Here are made-up nodes, facts about them, and rows of numbers that follow some of those facts. Name the node behind each unnamed row.

Some facts about the nodes:
π: sits directly inside; φ: points at; Ξ: is directly followed by; θ: refers to
π(bagem, britrotrus); π(bapel, gagin); π(bogror, suskul); π(bredridren, kule); π(breklar, breplikam); π(breplikam, zenor); π(britrotrus, fezum)
π(brodim, klibrun); π(brodudrul, bruzel); π(bruder, zenor); π(bruplis, kili); π(bruzel, zoma); π(bugraskel, bruplis); π(bunu, bruzel)
π(buru, kule); π(buskes, dubi); π(dabin, trostin); π(deflokla, trostin); π(deskek, notan); π(difel, breplikam); π(dipak, girim)
π(diskar, bruzel); π(dokle, zenor); π(dovam, trostin); π(drafek, buru); π(dredo, bruplis); π(drogrok, kule); π(dubi, diflam)
π(fadritrek, plubrel); π(fedra, trukla); π(fenul, trukla); π(fisal, girim); π(flabral, bruzel); π(flebo, buru); π(flogrul, peskul)
π(floplas, bruder); π(fosku, britrotrus); π(gados, stiran); π(gagin, vupel); π(gaguger, klibrun); π(gibrin, bruzel); π(gidrim, letak)
π(girim, kili); π(gokik, bruplis); π(graskik, klibrun); π(grati, klibrun); π(grebrol, nirek); π(gresa, stiran); π(greskigrer, zenor)
π(gridrem, kule); π(grigras, robus); π(grotre, bruzel); π(guzumom, robus); π(kamiza, zoma); π(kebam, zoma); π(kegri, trukla)
π(klamutes, kili); π(klaredor, gagin); π(kletribi, sano); π(kligir, bruplis); π(klilok, tromo); π(klukar, grati); π(kluroskel, turaru)
π(kluskun, klibrun); π(kupar, buru); π(lami, bruder); π(letak, turaru); π(liplen, stiran); π(liva, bruzel); π(lomi, zoma)
π(lusa, fluves); π(lutro, tuplasu); π(melim, dribal); π(modram, bruplis); π(mugror, dribal); π(mutrura, trukla); π(muvas, zenor)
π(nagran, buru); π(nakun, plubrel); π(naskon, fluves); π(naskos, bruplis); π(neklis, grati); π(nevin, stiran); π(nirek, peskul)
π(notan, diflam); π(plafa, bruzel); π(plage, bruplis); π(plere, kule); π(plesuk, tadru); π(plitrul, grostel); π(pluzul, grati)
π(pustim, breplikam); π(riklum, plesuk); π(robus, vupel); π(rudun, fluves); π(saku, zenor); π(sano, zenor); π(sazon, bruzel)
π(sekil, breplikam); π(sikli, bruder); π(skatrul, grostel); π(skilis, robus); π(skipon, turaru); π(skobisken, fezum); π(skugi, tuplasu)
π(sonam, dribal); π(sosak, bruplis); π(sotem, grati); π(sotrugu, skobisken); π(stedrin, kili); π(stefal, grati); π(stelor, bruzel)
π(steni, tadru); π(sterur, klibrun); π(stigros, rudun); π(stipum, steni); π(stiskir, bruplis); π(stubrus, daplor); π(stulas, bruder)
π(suskul, plubrel); π(takir, tragros); π(taklur, trukla); π(teme, klibrun); π(tese, trukla); π(tiluflen, tragros); π(tosar, suskul)
π(tragros, klibrun); π(tralok, dubi); π(trazim, girim); π(trevu, robus); π(tromo, nava); π(trududru, dubi); π(trukla, zenor)
π(tuplasu, tadru); π(vame, gagin); π(vavan, breplikam); π(vubal, sano); π(vukur, kule); π(zatru, tuplasu); π(zestazem, zenor)
π(ziban, plesuk); π(zuge, bruplis); π(zumem, steni); π(zupluk, suskul); φ(bogror, zupluk); φ(brodim, graskik); φ(brodudrul, flabral)
φ(brodudrul, gibrin); φ(difel, pustim); φ(dokle, muvas); φ(dokle, zestazem); φ(dovam, deflokla); φ(dredo, gokik); φ(flabral, bunu)
φ(floplas, sikli); φ(floplas, stulas); φ(gados, gresa); φ(greskigrer, muvas); φ(gridrem, bredridren); φ(gridrem, plere); φ(grigras, guzumom)
φ(grotre, plafa); φ(kamiza, lomi); φ(kamiza, kebam); φ(kebam, kamiza); φ(kligir, gokik); φ(kluskun, brodim); φ(lami, floplas)
φ(liplen, gresa); φ(liplen, nevin); φ(liva, bunu); φ(modram, dredo); φ(mutrura, kegri); φ(naskon, lusa); φ(neklis, sotem)
φ(nevin, gresa); φ(nevin, gados); φ(nevin, liplen); φ(plafa, bunu); φ(plage, naskos); φ(riklum, ziban); φ(sazon, stelor)
φ(sazon, liva); φ(sazon, diskar); φ(skatrul, plitrul); φ(sotem, stefal); φ(sotem, pluzul); φ(stefal, pluzul); φ(stelor, grotre)
φ(stelor, plafa); φ(stiskir, dredo); φ(stulas, sikli); φ(takir, tiluflen); φ(teme, sterur); φ(teme, kluskun); φ(teme, graskik)
φ(tese, fedra); φ(tiluflen, takir); φ(trazim, fisal); φ(trevu, guzumom); φ(trududru, tralok); φ(vavan, breklar); φ(vubal, kletribi)
φ(vukur, gridrem); φ(zatru, skugi); φ(zatru, lutro); φ(zestazem, muvas); φ(ziban, riklum); φ(zuge, modram); φ(zuge, plage)
φ(zupluk, tosar); Ξ(bogror, tosar); Ξ(bredridren, drogrok); Ξ(breklar, pustim); Ξ(breplikam, trukla); Ξ(britrotrus, skobisken); Ξ(brodim, teme)
Ξ(brodudrul, plafa); Ξ(bruder, breplikam); Ξ(bruplis, stedrin); Ξ(bruzel, kamiza); Ξ(bugraskel, modram); Ξ(buru, vukur); Ξ(buskes, trududru)
Ξ(dabin, deflokla); Ξ(difel, sekil); Ξ(dipak, trazim); Ξ(diskar, bunu); Ξ(dokle, zestazem); Ξ(dovam, dabin); Ξ(dredo, plage)
Ξ(drogrok, buru); Ξ(dubi, notan); Ξ(fadritrek, nakun); Ξ(fedra, kegri); Ξ(fenul, mutrura); Ξ(fisal, dipak); Ξ(flabral, sazon)
Ξ(flebo, kupar); Ξ(flogrul, nirek); Ξ(floplas, sikli); Ξ(fosku, bagem); Ξ(gaguger, grati); Ξ(gibrin, brodudrul); Ξ(gokik, bugraskel)
Ξ(graskik, sterur); Ξ(grati, brodim); Ξ(gresa, gados); Ξ(greskigrer, saku); Ξ(grigras, trevu); Ξ(grotre, flabral); Ξ(kamiza, kebam)
Ξ(klamutes, girim); Ξ(klaredor, vame); Ξ(kletribi, vubal); Ξ(kligir, sosak); Ξ(klukar, pluzul); Ξ(kluroskel, letak); Ξ(kluskun, tragros)
Ξ(kupar, drafek); Ξ(liplen, gresa); Ξ(liva, grotre); Ξ(lomi, bruzel); Ξ(modram, zuge); Ξ(mugror, sonam); Ξ(mutrura, tese)
Ξ(muvas, greskigrer); Ξ(nagran, flebo); Ξ(naskon, lusa); Ξ(naskos, dredo); Ξ(nevin, liplen); Ξ(plafa, liva); Ξ(plage, stiskir)
Ξ(plere, gridrem); Ξ(plesuk, tuplasu); Ξ(pluzul, sotem); Ξ(riklum, ziban); Ξ(robus, gagin); Ξ(rudun, naskon); Ξ(saku, sano)
Ξ(sano, dokle); Ξ(sazon, stelor); Ξ(sekil, vavan); Ξ(sikli, stulas); Ξ(skatrul, plitrul); Ξ(skilis, guzumom); Ξ(skipon, kluroskel)
Ξ(skugi, lutro); Ξ(sonam, melim); Ξ(sosak, naskos); Ξ(sotem, neklis); Ξ(stedrin, klamutes); Ξ(stefal, klukar); Ξ(stelor, diskar)
Ξ(steni, plesuk); Ξ(stulas, lami); Ξ(suskul, fadritrek); Ξ(takir, tiluflen); Ξ(taklur, fenul); Ξ(teme, graskik); Ξ(tese, fedra)
Ξ(tragros, gaguger); Ξ(trevu, skilis); Ξ(trududru, tralok); Ξ(trukla, muvas); Ξ(vame, bapel); Ξ(vavan, breklar); Ξ(vukur, plere)
Ξ(zatru, skugi); Ξ(zuge, kligir); Ξ(zumem, stipum); Ξ(zupluk, bogror); θ(bagem, kule); θ(bapel, dokle); θ(bredridren, taklur)
θ(breplikam, gresa); θ(brodim, bruplis); θ(brodudrul, tosar); θ(bruder, ziban); θ(bruplis, trevu); θ(bugraskel, klilok); θ(dabin, britrotrus)
θ(daplor, sikli); θ(deflokla, vupel); θ(deskek, gagin); θ(difel, naskos); θ(dipak, diskar); θ(diskar, lomi); θ(dokle, kamiza)
θ(dovam, rudun); θ(drogrok, kebam); θ(dubi, klamutes); θ(fadritrek, kletribi); θ(fedra, bapel); θ(fenul, mutrura); θ(fisal, plafa)
θ(flabral, diflam); θ(flebo, nava); θ(fluves, naskon); θ(gados, bugraskel); θ(gaguger, deflokla); θ(gidrim, sano); θ(girim, sekil)
θ(grebrol, tuplasu); θ(grotre, kegri); θ(kamiza, greskigrer); θ(kebam, sotem); θ(kili, tese); θ(klamutes, sonam); θ(klukar, guzumom)
θ(kluroskel, mugror); θ(kluskun, flebo); θ(kule, nagran); θ(kupar, stulas); θ(lami, klukar); θ(letak, grotre); θ(liplen, skipon)
θ(liva, breplikam); θ(lusa, fisal); θ(lutro, sazon); θ(melim, muvas); θ(mutrura, kluskun); θ(muvas, girim); θ(nagran, stiran)
θ(nakun, grigras); θ(naskon, bruder); θ(nava, gridrem); θ(neklis, turaru); θ(nirek, saku); θ(pagros, dovam); θ(peskul, plubrel)
θ(plafa, gokik); θ(plitrul, zuge); θ(plubrel, brodudrul); θ(riklum, dubi); θ(rudun, neklis); θ(sazon, grebrol); θ(sekil, klaredor)
θ(skatrul, plage); θ(skipon, tiluflen); θ(skugi, sotrugu); θ(sosak, liplen); θ(sotem, melim); θ(sotrugu, riklum); θ(stedrin, nakun)
θ(stelor, pluzul); θ(sterur, floplas); θ(stigros, tadru); θ(stipum, drogrok); θ(stiran, pustim); θ(stiskir, bogror); θ(stubrus, grati)
θ(stulas, fosku); θ(taklur, difel); θ(teme, zupluk); θ(tiluflen, robus); θ(tosar, kili); θ(trevu, trududru); θ(tromo, plere)
θ(trostin, kluroskel); θ(trududru, dribal); θ(tuplasu, lami); θ(vubal, lutro); θ(vukur, suskul); θ(vupel, vubal); θ(zatru, plesuk)
θ(zenor, zestazem); θ(ziban, skatrul); θ(zoma, lusa); θ(zuge, kupar); θ(zupluk, stubrus)

Some rows with their names:
[ 1  3  3 -3  0  3 -1  4  0 -5  1  0  2 -3  3  2  1  0  1  1 -2 -2  0  0
  0  3  1 -3 -2 -1 -3  7  2 -4  2  0  6]: sonam
[ 0  0  2 -1  0  0  0  1 -1 -1  1 -1 -1 -1  3 -2 -1  0  0  0  1  1 -2  1
 -2  0  0  0  1  2  0  2  1 -1  1 -4  2]: klamutes
[  0   5   9 -12  -1  -7  -1  -2   1   6  -7   5   1   2  -3  -3  -1   8
   1  -2   6  -4  -6   0  -1   1   4   0   0  -4  -2  -2   3   0  -1  -2
  -5]: kili
[ 0 -3  2  4 -2  5  1 -4  1  3  6  2 -2  5 -8 -4 -9 -5  2  0 -6  9 -6  4
 -6 -9  0 -2  5 -1  9 -6 -7  3 -2 -4 -8]: neklis
[ 4  6  3 -2  0 -1 -1  6 -2 -7 -7 -4  2 -6  8  1  1  2  3 -1 -2 -4  4 -4
  4  8  0  0 -5 -1 -6 10  7 -4  1  5  7]: rudun
[  1  -3   7   5   0   5   0   3   3   8   9   1   1   1 -10   6  -8  -3
  -1   0  -4  -1  -4   2   0  -6  -3   1   0   8   5  -5   1   8  -7   2
  -2]: sotem
[  2   2   2  -1   2  -3  -1   5  -2 -12   0  -7   3  -4   9   6   1   7
   1  -2   0  -1  -2  -3   6  10   1  -5  -5   2  -7   7  16   2   2   2
  12]: bredridren
[ 2  2  6  0  0  0  0  5  1  3 -1 -2  2 -6 -3  6 -1  0 -1 -1 -2 -8  3 -3
  5  4 -3  3 -3  5 -3  4  8  3 -5  7  3]: drogrok
[ -8 -21 -13  -1   1   3  13 -24  -7  23  11  15  -7  -1 -18 -22 -11   0
  -6   4  17  11 -10   5  -9 -21   0  10  15   3   8 -12 -22   9  -1  -7
 -16]: dredo
[  1  -5  -6  -9   2   0   9  -2 -12  -1   0   7   4 -14  10  -9   2  10
  -2   2  16  -9   1  -4   9   7   3   4  -4   3 -14  17   5  -2   4  10
  12]: gokik
[ 2  1  0  1  0  2  0  5 -1 -6  1 -4  1 -2  8  3  1  1  2  0 -1  0  0 -2
  2  5  0  1 -3  0 -2  6  0 -3  2  1  6]: ziban
[ 0  0  0 -1  0  0  0  1 -1 -3  1 -1  0 -1  2  0  0 -1  1  0 -1  2 -2  0
  0  1  0 -2  1  0  0  1  1  0  0 -1  1]: bapel
[ -5  -6  -6   4   4  -2   1  -7   0   3   7  -1  -3   5 -12  -5   1   0
  -2   0   2   8  -8   3  -2  -3  -3  -2   5   2   5 -12  -5   9   0  -8
  -4]: fedra
[ 1 -1  2  0 -1 -3 -1  1  0  2  0  1  0  5  7  7  2  6  0 -1  2  1 -3  0
  1 -1  3  5 -2 -2 -2 -6 -3  0  0  3 -1]: gidrim
[ -6  -5  -2  -3   3   1   2  -8   1   5  11   1  -2   2 -18  -6   0  -2
  -2   2   1   6  -6   4  -4  -4  -3  -7   2  -2   6  -9  -5   3   1 -11
  -2]: pustim
[ 3  7  4 -3 -1  0 -1  6 -1 -6 -5 -4  2 -7  6  2  1  2  2 -1 -1 -6  5 -4
  3  8  0 -1 -5 -3 -5 10  7 -6  1  6  7]: britrotrus
[ 2  2  0  2  0  0 -1  5 -3 -8 -4 -2  1 -1  8  4  1  1  2 -1 -1 -1 -1 -1
  4  4  0 -1  0  2 -3  4  6  1  0  2  5]: dabin
[ 4  3  3  1  0  1  0  2  0 -4 -4 -2  1 -3  3 -2 -1  1  3 -1 -2 -1  1 -3
  3  4  0 -3 -4  0 -1  5  6 -1  1  6  3]: tragros
[ 3  5  2  0 -2  3 -1  7 -2 -8 -4 -1  2 -1  8  3 -1 -1  3  0 -5 -1  0 -1
  1  2  1 -1  0  1 -1  8  1 -4 -1  3  3]: trududru
[ 2  3  1 -4  1 -3 -1  7 -3 -8  0 -5  2 -5 10  1  3  5  1  0  2 -4  1 -2
  4 10  1 -3 -5  4 -7  8 11 -2  3  0 12]: fisal
[ 0  0  1 -2 -1 -4  0 -1  2  3 -5 -2 -1  3  6 10  0  4 -2 -3  4  3  0 -3
 -2  1  2  6  0 -7 -3 -7 -2  1 -1  1 -3]: zoma

Name these rows:
No name comes twice in this set of rows, the named rows included.
[ -8 -17 -10  -5   1   3  11 -20  -3  20  11  11  -5  -2 -17 -21  -8   1
  -5   4  15   8  -8   5  -8 -16   0   5  10   3   7  -8 -17   6   1  -9
 -10] => naskos
[-2  2  1  2  1  2 -1  2 -3 -4  4 -3  0  1 -4  2  0  2  2  0 -3  2 -3  0
  1  1 -1 -3  1  0  0  1 -1  0  0 -4  2] => stulas
[ 0  6  0  1  1  1 -1  3 -5 -5 -4 -3  0 -2 -4 -1  3  3  3  0 -1 -3  1 -2
  5  5 -2  0 -2 -2 -4  5  1 -3  0  2  5] => breplikam
[-10 -21 -12  -1  -1   6  12 -25  -4  28  15  14  -8   2 -21 -25 -13  -4
  -6   5  15  15 -11   7 -15 -26  -1  11  16   1  14 -15 -29   6  -1 -13
 -19] => plage
[ 2  1  2  2  1  0 -1  8  0 -2 -2 -2  2 -2  4  7 -1  0 -1 -1 -1 -6  0 -1
  6  3 -2  2 -2  8 -4  3  8  6 -5  7  4] => stipum
[ -5  -8   0   4  -1   6   1  -7   2   9  16  -2  -5   5 -12  -4  -6  -5
   0   1  -3  12  -4   4 -11 -12  -2   0   4  -1  12 -10 -13   1   0 -12
  -7] => gridrem
[ 1  2  2  0 -2  2 -1  3 -2 -2 -2  0 -1  1  7 -2 -3 -1  3  0 -2 -1 -1  1
 -2 -2  1  2  4  5  1  5 -2 -2 -2 -2  0] => trazim
[ -2  -8  -8  -1  -3   5  10 -10 -10  11  -1  11  -2  -1   1 -15  -9   0
  -2   3  10   3  -3   2  -3 -13   2  12  11   4   2   3 -18   1  -3   2
  -7] => kligir
[ 3  6  4 -5 -1 -4 -2  8 -4 -3 -7 -4  0 -6 12 -2  1  4  3 -2  3 -6  1 -3
  3  9  0  4 -2  5 -5 14  9 -7  1  1  9] => bruplis
[ 2  8 -1  2  0  1 -1  7 -5 -7 -5 -6  0 -4  4  2  5  4  3  0 -2 -4  2 -5
  8 10 -2  3 -4 -3 -7  9  3 -5  1  5  9] => bruder
[ -8  -7  -3  -1   3   1   2 -11   1   9  14   2  -4   3 -23  -8  -1  -2
  -2   2   2   9  -7   5  -6  -9  -3  -5   3  -1   9 -15  -7   4   1 -14
  -6] => kegri
[ 0  4  1 -5  2  0 -1  5 -3 -9  3 -3  3 -6  3  4  6  4  2  1  0 -6  0 -2
  7  9  0 -5 -7  0 -7  8  8 -4  2  2 11] => kletribi
[ -4  -3  -2  -1   2   0   1  -4  -1   0   7  -1  -1   1 -11  -2   2   0
  -1   1   1   3  -5   2   0  -1  -3  -5   1   1   2  -6   0   3   1  -6
   0] => breklar

The same nodes again, as new rows of numbers:
Known rows:
[  1  -2   2  -6  -6  -1   0  -6   0   1  -1 -12  -1   4   0]: diflam
[-1 -1 -6  2  4  2  3  6  1  1 -1  2  0 -2  1]: kupar
[ 3  2  3 -5 -3  0 -2 13 17 -7  7 31  7  6  3]: zuge
[  6   8  11  -5 -14  -2  -4   4 -18  -4   0  22   9  -2  -4]: bruplis
[ -6 -12  -7 -11   9   5   9  13  24   4  -4   0  -1   6   8]: neklis
[  3  10  15   9 -12   4  -4   6  -9   0   2   5   4  -3  -4]: rudun
[ 2  1  2 -3 -4  2  2  4 -5  4  0 -8  2 -1  2]: fluves
[ -5   5   1  23 -16  -8 -22  -4  -9  18  -6  19   2  -2   9]: nevin
[-5  8 16  6 -9  2 -8 12  9 -2 -7 31  7  1  1]: skatrul
[-1 18  6  2  1 -1 -4 -2 -8 -8 -2  3 -2 -3 -2]: plafa
[  7   9   7   7  -7   2  -7   1 -20   3   3  26   2 -10 -10]: fisal
[-1 14  1 -2  5 -3  1 -1 -3 -7 -3 -6 -2 -2  0]: grotre
[ -2  -5 -15  -3  10   1   8   3   6   3  -1 -14  -2   1   5]: nakun
[ 0  1  0  4  1  1  0  3 -1  2  1  7 -1 -2  0]: fadritrek
[ -9   3  19  -1  -7   0  -6   7 -16  -2 -19  19   6  -7  -8]: zupluk
[  1   1   3  -1  -3   0   3   4  -6   3  -1 -12   2   0   2]: pagros
[-3 -6 -2  4 18 -7 11  8 13  0  4 -6  3  8  9]: vubal
[ -2   3  15   8  -7  -1 -12  -7  -1  -9  -3  16   4  -2  -6]: floplas
[ 1  9 17 10 -7 15  1 -5 -9  5 -9 42  5 -7 -2]: kluskun
[ 1  1 -2 -1  0  2  0  8  2 -1  1  2  1 -2  0]: sotrugu
[ -1 -11  -2  -4  -1   5  -3  -7  -6  11   1   3  -5  -3 -11]: pluzul

Which node is each row?
No name comes twice in this set of rows, the named rows included.
[ 1  5  9 10 -3  2 -3  1 -1 -5  0 20  6 -6  0] => fenul
[  3 -10 -12 -15  15   6  12 -14  -3  -9   1 -28  -7  -1 -12] => tralok
[  4   1  -4 -12  -5  -4  -1   9  -6  -2   3 -13   6   1  -3] => kili
[ -4 -25 -10 -21  10   1   4  -9   9  11  -6 -17   0  -7  -7] => pustim
[-7 -8 -4  4 17 -8 10  8 12  0 -4 -7  3  6 12] => lami
[ 1  5  2 -3 -2 -1 -1  5 -5 -3  0 17  2 -2 -2] => stedrin
[ -3  -2   7  -3   4   1   0  -3  21 -21  -4   1   5   7   0] => vavan
[  1   5 -14  -3  13  -2   6  -7 -13   2  -1 -28  -8  -6   2] => diskar
[-3 -3 -1  3  4  5  3  4 -2  2 -5  3 -2 -3 -3] => brodim
[ -2   8  -9  -6  11  -3   5  -1  -1  -4  -2 -16  -4   0   4] => stelor
[ 10   2   5   1 -10   2 -12  -9  -8   2  11  32   1  -3 -13] => gokik
[ -5   3  -7  17  -9  -7 -13   7  -8  24  -6  11   2  -5  15] => liplen
[ -9 -13 -17 -15  12  -1   3   9 -16   6 -16 -41   0 -10  -7] => tosar
[-2 -4 -5 -1  5  0 -1 -5  5  2 -1 -4 -3  3  0] => skilis
[ -1 -10 -17  -5  11   4   9  -2 -10  12  -1 -21  -7  -7  -2] => sterur

